data =
[[ 65 175  87 165 122 116 177]
 [185 119 169 104 150 154  57]
 [148 156 113 142 145 110  89]
 [109 237 173 174 168 132  87]
 [134  87 115 104 121 148 146]
 [143  92 127  80  77 132 159]
 [ 79  37  89 111 116 172 195]
 [151 166 151 129 139 137  70]]
Indices start at 1.
(1, 1) = 65
(5, 1) = 134
(2, 5) = 150
(7, 6) = 172
(1, 3) = 87
(6, 6) = 132
(4, 6) = 132
(4, 5) = 168
(6, 3) = 127
(2, 1) = 185
(4, 2) = 237
(4, 4) = 174
(8, 2) = 166
(8, 5) = 139
(5, 5) = 121
(7, 7) = 195
(3, 4) = 142
(3, 7) = 89
(5, 2) = 87
(4, 1) = 109
(4, 3) = 173

B =
[[10 10 13  5 18 10 17 21 12  7  9]
 [36 33 19  8  9 19 17 15  9 16  4]
 [14 10 16  9 13 14 13 28 11 11 17]
 [ 9  9 25  8 53 19 26 11 45  8 28]
 [12  8 25 11 12 15 12  7  9  5 18]
 [15 21  7  8 10  8 19 24 12 18  9]
 [14 10  8 18 14 13 10  9 12  8 16]
 [13  7 16  8 12 11 11 12 14 17 14]]
Indices start at 1.
row 1 col 1 = 10
row 5 col 8 = 7
row 1 col 4 = 5
row 1 col 2 = 10
row 4 col 10 = 8
row 7 col 5 = 14
row 2 col 3 = 19
row 3 col 10 = 11
row 1 col 6 = 10
row 3 col 9 = 11
row 4 col 11 = 28
row 1 col 8 = 21
row 2 col 11 = 4
row 7 col 8 = 9
row 1 col 11 = 9
row 1 col 9 = 12
row 1 col 10 = 7
row 8 col 8 = 12
row 6 col 7 = 19
row 8 col 5 = 12
row 2 col 1 = 36
row 2 col 8 = 15
row 5 col 10 = 5
row 7 col 2 = 10
row 6 col 10 = 18
row 6 col 8 = 24
row 7 col 4 = 18

A =
[[304 578 519 675 324 522]
 [127 402 417 565  78 379]
 [471 420 337 268 468 683]
 [555 543 697 706 574 612]
 [753 419 760 597 748 693]
 [239 689 365 529 286 566]
 [572 552 533 300 567 658]
 [761 378 746 631 760 711]
 [168 682 294 477 209 542]
 [432 221 486 540 385 561]]
Rows and columns are counted from 1.
(1, 1) -> 304
(8, 2) -> 378
(4, 3) -> 697
(3, 5) -> 468
(6, 1) -> 239
(10, 1) -> 432
(8, 5) -> 760
(3, 3) -> 337
(10, 4) -> 540
(3, 1) -> 471
(3, 2) -> 420
(2, 4) -> 565
(7, 5) -> 567
(2, 2) -> 402
(1, 4) -> 675
(4, 5) -> 574
(6, 5) -> 286
(5, 4) -> 597
(9, 2) -> 682
(8, 1) -> 761
(8, 4) -> 631
(2, 3) -> 417
(10, 5) -> 385

x = [[-11, 11, 4, -14, 23, -31, 5, -4, 14], [-5, -16, -32, 17, 2, -6, 13, 8, -2], [23, 18, 30, -8, -27, 22, -2, 9, 1], [36, 19, 0, 8, -37, 8, 32, 39, 13], [-3, -27, -49, 29, -3, 0, 18, 14, -6], [37, 14, -13, 16, -39, 6, 40, 46, 14], [41, 16, 17, 8, -51, 35, 14, 30, 0], [-2, 24, 39, -27, 11, -10, -14, -13, 9], [7, -17, -4, 15, -23, 38, -13, -3, -21], [-1, 26, 10, -19, 18, -41, 19, 10, 27], [-8, -36, -55, 33, -1, 6, 12, 8, -13], [19, -1, 27, 2, -35, 50, -22, -5, -20]]
Indices start at 1.
row 1 col 1 => -11
row 7 col 3 => 17
row 12 col 1 => 19
row 10 col 3 => 10
row 7 col 6 => 35
row 2 col 7 => 13
row 2 col 5 => 2
row 4 col 5 => -37
row 8 col 8 => -13
row 6 col 5 => -39
row 5 col 6 => 0
row 3 col 7 => -2
row 2 col 4 => 17
row 7 col 1 => 41
row 3 col 6 => 22
row 4 col 2 => 19
row 2 col 1 => -5
row 8 col 9 => 9
row 11 col 2 => -36
row 8 col 6 => -10
row 10 col 2 => 26
row 4 col 6 => 8
row 9 col 8 => -3
row 2 col 3 => -32
row 4 col 1 => 36
row 11 col 9 => -13
row 10 col 5 => 18
row 10 col 1 => -1
row 10 col 7 => 19
row 4 col 8 => 39
row 2 col 9 => -2
row 12 col 8 => -5
row 7 col 2 => 16
row 8 col 2 => 24

a =
|  12 |   5 |  28 |   8 |   7 |  23 | -15 |  21 |  39 |  57 | -10 |  28 |  -7 |   8 |  28 | -23 |
|  -1 |  23 |  -9 |  17 |  -6 |  20 |  -9 |  -2 |  -6 | -12 |  16 |  16 |   0 |  24 |   7 | -11 |
|  -5 |  -2 |  11 |  -3 |   4 |   4 |  -9 | -13 |  12 |  -1 |  12 |  13 |  10 |  24 |   6 |  -9 |
|   5 | -17 |  -5 |  -1 |   8 |  19 |   3 |  -5 |   1 |   0 |   4 |   9 |  12 |   8 |   0 | -10 |
|  19 |   6 |  27 |   5 |  10 |  16 | -19 |  28 |  38 |  58 |   3 |  27 |  -5 |   6 |  16 | -22 |
| -13 |  -3 |  11 |  -5 |   1 |   2 |  -2 |  -8 |   7 |   3 |   6 |  14 |   1 |  23 |   3 | -13 |
|  -2 |  -4 |  11 |  -3 |   0 |   6 | -10 | -13 |  13 |  -2 |  15 |  15 |  10 |  24 |   7 |  -7 |
|  20 |   9 |  24 |   1 |  12 |  18 | -12 |  19 |  45 |  58 |   3 |  23 |  -5 |   9 |  23 | -25 |
| -10 | -11 |  17 |  -2 | -10 |   2 |  -4 |  -7 |   6 |   3 |  13 |  20 |  -1 |  26 |   2 |  -8 |
|  -5 |   0 | -11 |  13 |   6 |  21 |  -3 |   5 |   7 | -11 |  11 |   9 |   9 |  15 |  14 |  -6 |
|  18 |   1 |  25 |   1 |   5 |  21 | -17 |  21 |  43 |  62 |  -8 |  23 | -12 |  12 |  26 | -20 |
Indices start at 1.
row 1 col 1	12
row 3 col 7	-9
row 10 col 10	-11
row 10 col 12	9
row 4 col 9	1
row 3 col 9	12
row 8 col 7	-12
row 3 col 8	-13
row 1 col 16	-23
row 1 col 8	21
row 5 col 2	6
row 5 col 12	27
row 10 col 6	21
row 7 col 7	-10
row 8 col 8	19
row 3 col 16	-9
row 2 col 6	20
row 3 col 1	-5
row 3 col 10	-1
row 4 col 16	-10
row 9 col 2	-11
row 7 col 8	-13
row 9 col 6	2
row 8 col 5	12
row 4 col 2	-17
row 9 col 4	-2
row 7 col 12	15
row 6 col 9	7
row 11 col 16	-20
row 1 col 6	23
row 2 col 12	16
row 1 col 14	8
row 6 col 8	-8
row 1 col 10	57
row 3 col 11	12
row 1 col 12	28
row 5 col 6	16
row 11 col 6	21

arr = [[1, -12, 7, -9, -9, -68, 11, 23, -3], [-13, 12, 0, -10, 8, -9, -25, 1, -1], [-5, -17, 21, 6, 7, 3, -4, 1, -2], [32, 5, 19, 4, 0, 6, 20, 7, -2], [18, -7, -17, -11, -6, 30, -16, -11, 6], [-10, -22, 7, 8, 0, -42, 5, 25, -9], [11, 8, -20, 2, -6, 52, 15, 21, 8], [-9, -16, -9, 1, -1, 29, 21, -1, 0], [-6, 2, -8, 1, 0, 33, -21, -38, 0]]
Rows and columns are counted from 1.
(1, 1) => 1
(2, 7) => -25
(1, 7) => 11
(5, 1) => 18
(3, 8) => 1
(7, 2) => 8
(2, 1) => -13
(8, 6) => 29
(3, 3) => 21
(6, 5) => 0
(1, 6) => -68
(8, 8) => -1
(2, 6) => -9
(5, 6) => 30
(3, 7) => -4
(3, 9) => -2
(2, 3) => 0
(4, 7) => 20
(9, 8) => -38
(2, 5) => 8
(7, 1) => 11
(6, 4) => 8
(9, 9) => 0
(9, 6) => 33
(8, 1) => -9
(4, 5) => 0
(3, 5) => 7
(2, 8) => 1
(9, 4) => 1
(8, 5) => -1
(3, 4) => 6
